Here is a tiny trained network, its code and every weight. The questions are about switching its units off for an input and a target symbol, where a switched-off unit gives its printed mean instead of its output.

import numpy as np


def w(rows, s, z=0):
    codes = np.array(rows[::2]) - 128.0
    scale = np.full(codes.shape[1], s)
    scale[-1] = z or s
    return codes * scale


def f(y):
    return np.maximum(y, 0)


def softmax(a):
    e = np.exp(a - a.max(-1, keepdims=True))
    return e / e.sum(-1, keepdims=True)


def log_softmax(a):
    a = a - a.max(-1, keepdims=True)
    return a - np.log(np.exp(a).sum(-1, keepdims=True))


def net(x, mask):
    ids = ['δεζθξψω'.index(c) for c in x.split()]
    T = len(ids)
    res = E[ids] + P[:T]
    r = res
    for j in range(2):
        rows = slice(2 * j, 2 * j + 2)
        q, k, v = (r @ M[0][rows].T for M in (Q, K, V))
        z = softmax(np.where(np.tri(T) > 0, q @ k.T / 2**0.5, -1e9)) @ v
        o = O[0][rows]
        res = res + np.where(mask[j], z, o[:, -1]) @ o[:, :-1]
    y = f(res @ A[0][:, :-1].T + A[0][:, -1])
    res = res + np.where(mask[2:10], y, B[0][:, -1]) @ B[0][:, :-1]
    return log_softmax(res[-1] @ U[:, :-1].T + U[:, -1])


Q, K, V, O, A, B = {}, {}, {}, {}, {}, {}
E = w([
[38,120,201,95,192,88,162],'δ',
[89,160,132,243,103,185,54],'ε',
[106,66,52,150,158,197,153],'ζ',
[59,137,128,76,64,160,24],'θ',
[233,103,193,141,43,100,247],'ξ',
[59,255,149,171,205,206,188],'ψ',
[189,29,146,202,196,149,12],'ω',
],0.0079)
P = w([
[89,169,21,161,151,2,137],'0',
[64,142,60,183,89,41,179],'1',
[74,117,101,160,92,71,153],'2',
[102,111,127,139,97,111,132],'3',
[122,116,152,133,104,142,127],'4',
[140,115,172,132,109,171,125],'5',
[153,125,194,133,104,195,124],'6',
[165,127,215,135,107,220,121],'7',
[166,132,235,138,118,249,128],'8',
],0.0062)
Q[0] = w([
[106,141,240,59,129,93,17],'H1',
[165,143,46,158,197,201,17],'H1',
[6,61,111,191,84,220,166],'H2',
[70,181,171,156,78,133,150],'H2',
],0.023)
K[0] = w([
[6,135,220,108,110,67,27],'H1',
[57,116,74,207,116,247,27],'H1',
[213,125,233,103,61,163,177],'H2',
[143,84,76,101,78,136,214],'H2',
],0.023)
V[0] = w([
[226,173,2,152,68,92,155],'H1',
[208,133,213,103,116,241,152],'H1',
[250,25,87,208,144,74,201],'H2',
[49,74,2,17,138,223,205],'H2',
],0.0098)
O[0] = w([
[61,143,218,166,95,146,126,146],'H1',
[113,136,120,167,76,74,204,68],'H1',
[255,130,96,187,165,88,95,255],'H2',
[161,169,63,100,88,196,216,139],'H2',
],0.0075,0.0044)
A[0] = w([
[52,195,90,102,132,136,163,94],'N1',
[98,108,23,157,82,2,137,7],'N2',
[111,45,204,93,141,144,146,153],'N3',
[71,197,130,195,168,133,143,215],'N4',
[107,128,48,118,170,19,184,152],'N5',
[78,148,45,160,59,113,89,246],'N6',
[133,97,48,110,191,107,189,196],'N7',
[139,164,67,103,109,88,173,40],'N8',
],0.017,0.0014)
B[0] = w([
[145,126,246,77,128,145,99,232],'N1',
[120,146,40,27,189,103,177,172],'N2',
[113,133,35,113,135,126,127,188],'N3',
[102,166,85,119,188,122,169,238],'N4',
[7,110,66,137,87,137,62,158],'N5',
[170,69,55,112,79,127,175,247],'N6',
[150,134,186,190,76,141,155,253],'N7',
[99,132,108,111,154,84,81,184],'N8',
],0.017,0.005)
U = w([
[3,139,144,144,94,151,102,73],'δ',
[77,128,14,93,189,94,169,192],'ε',
[199,122,191,243,73,168,201,255],'ζ',
[136,77,134,34,104,142,122,35],'θ',
[137,149,178,152,129,35,155,18],'ξ',
[87,187,166,108,183,158,178,22],'ψ',
[159,96,125,162,197,130,21,133],'ω',
],0.0045,0.0037)

Each question gives the input, a string of symbols that net reads in full, and the target symbol t.
The units are the heads (2 rows each of Q, K, V and O) and the neurons (one row each of A and B). Each row of codes is followed by its name. A weight is (code - 128) times the scale printed after its matrix; where a second scale follows, it is the last column's (O, A, B and U).
mask holds one flag per unit, heads first, then neurons. A switched-off unit (its flag False) gives its mean, the last column of its rows in O or B, instead of its output. The means were averaged over made-up inputs and are rounded, as every weight is.
A unit's drop is (log p(t) with every unit on - log p(t) with that unit switched off) / (log p(t) with every unit on - log p(t) with every unit switched off).
The circuit of an input: a set's keep is (log p(t) with only the set's units on - log p(t) with every unit switched off) / (log p(t) with every unit on - log p(t) with every unit switched off). Starting from all 10 units, units are removed one at a time, each time the one whose removal leaves the highest keep (on an exact tie, the one counted first), for as long as the keep stays at least 0.8.
units of the circuit, in order: the units of the circuit, biggest drop first
top k neurons: the k neurons with the biggest drops, biggest first
heads that matter: for each layer, one digit per head in row order, 1 if its drop is at least 0.15 and else 0, layers parted by /
drop when u is switched off: that unit's drop, to one decimal
input ζ ε ζ ε ζ ψ, target ψ: heads that matter	01
input δ δ ζ ξ, target ε: heads that matter	10
input ζ ζ ξ δ δ ζ θ, target ε: heads that matter	11
input ζ ζ ω ζ θ, target θ: heads that matter	01
input θ ζ ζ ξ ε ζ θ, target ω: units of the circuit, in order	[H2; N6]
input ω ω ζ ξ ε, target ε: top 2 neurons	[N2; N7]
input ζ δ ζ ε, target ε: units of the circuit, in order	[N7; N4]
input ε ζ δ ζ ζ θ δ, target ζ: heads that matter	11
input θ ε θ ζ θ ζ, target θ: top 3 neurons	[N1; N3; N6]
input ε ζ ζ, target ζ: units of the circuit, in order	[H2; N7]
input ε ζ ε ε ζ ζ ξ θ ω, target ε: units of the circuit, in order	[N3; H2]
input δ ε ε ζ ψ ζ θ, target θ: top 3 neurons	[N1; N6; N7]
input ζ ζ ζ ε ζ ε ξ, target ε: top 2 neurons	[N8; N2]
input ζ ζ ζ θ θ ζ, target θ: drop when N8 is switched off	0.0
input ω ψ δ, target δ: drop when N5 is switched off	0.8
input ζ ξ ζ, target ω: drop when H2 is switched off	0.9
